Here is a tiny trained network, its code and every weight. The questions are about switching its units off for an input and a class, where a switched-off unit gives its printed mean instead of its output.

import numpy as np


def w(rows, s, z=0):
    codes = np.array(rows[::2]) - 128.0
    scale = np.full(codes.shape[1], s)
    scale[-1] = z or s
    return codes * scale


def f(y):
    return y / 2 * (1 + np.tanh(0.7978845608 * (y + 0.044715 * y**3)))


def log_softmax(a):
    a = a - a.max(-1, keepdims=True)
    return a - np.log(np.exp(a).sum(-1, keepdims=True))


def net(x, mask):
    res = np.array(x, float).reshape(1, 2) / 4 @ E
    y = f(res @ A[0][:, :-1].T + A[0][:, -1])
    res = res + np.where(mask, y, B[0][:, -1]) @ B[0][:, :-1]
    return log_softmax(res[-1] @ U[:, :-1].T + U[:, -1])


A, B = {}, {}
E = w([
[234,188,215],'x0',
[144,2,232],'x1',
],0.0085)
A[0] = w([
[243,157,143,122],'n0',
[97,233,95,60],'n1',
[99,29,215,52],'n2',
[222,222,209,32],'n3',
[5,86,104,5],'n4',
[140,230,37,61],'n5',
[110,27,182,21],'n6',
[1,97,57,30],'n7',
],0.0092,0.0023)
B[0] = w([
[113,38,25,200],'n0',
[207,170,178,219],'n1',
[219,179,173,214],'n2',
[187,101,30,235],'n3',
[254,38,78,198],'n4',
[192,238,176,255],'n5',
[195,159,144,195],'n6',
[211,118,105,233],'n7',
],0.0089,0.0074)
U = w([
[177,92,56,95],'0',
[192,184,239,71],'1',
[111,132,144,253],'2',
[3,134,162,45],'3',
[65,113,146,47],'4',
],0.015,0.013)

Each question gives the input, the list of numbers given to net, and the class t.
The units are the neurons (one row each of A and B). Each row of codes is followed by its name. A weight is (code - 128) times the scale printed after its matrix; where a second scale follows, it is the last column's (A, B and U).
mask holds one flag per neuron, in row order. A switched-off neuron (its flag False) gives its mean, the last column of its row in B, instead of its output. The means were averaged over made-up inputs and are rounded, as every weight is.
A unit's drop is (log p(t) with every unit on - log p(t) with that unit switched off) / (log p(t) with every unit on - log p(t) with every unit switched off).
most important unit: the unit with the biggest drop
k most important neurons: the k neurons with the biggest drops, biggest first
drop when u is switched off: that unit's drop, to one decimal
input [4,-1], class 0: most important unit : n3
input [-1,1], class 2: 2 most important neurons : n5, n3
input [-7,-8], class 1: 2 most important neurons : n5, n1
input [-4,6], class 1: 2 most important neurons : n2, n0
input [-3,-2], class 2: 2 most important neurons : n3, n0
input [6,-6], class 0: 3 most important neurons : n3, n0, n2
input [3,1], class 2: 2 most important neurons : n4, n7
input [1,2], class 2: 2 most important neurons : n5, n1
input [2,0], class 2: 2 most important neurons : n4, n7
input [-2,-1], class 2: 2 most important neurons : n3, n0
input [2,3], class 2: 2 most important neurons : n5, n1
input [-3,-1], class 2: 2 most important neurons : n3, n0
input [8,-7], class 0: drop when n3 is switched off : 1.2
input [-2,-7], class 1: drop when n2 is switched off : 0.0
input [-6,7], class 1: most important unit : n2
input [5,4], class 0: drop when n0 is switched off : 0.2
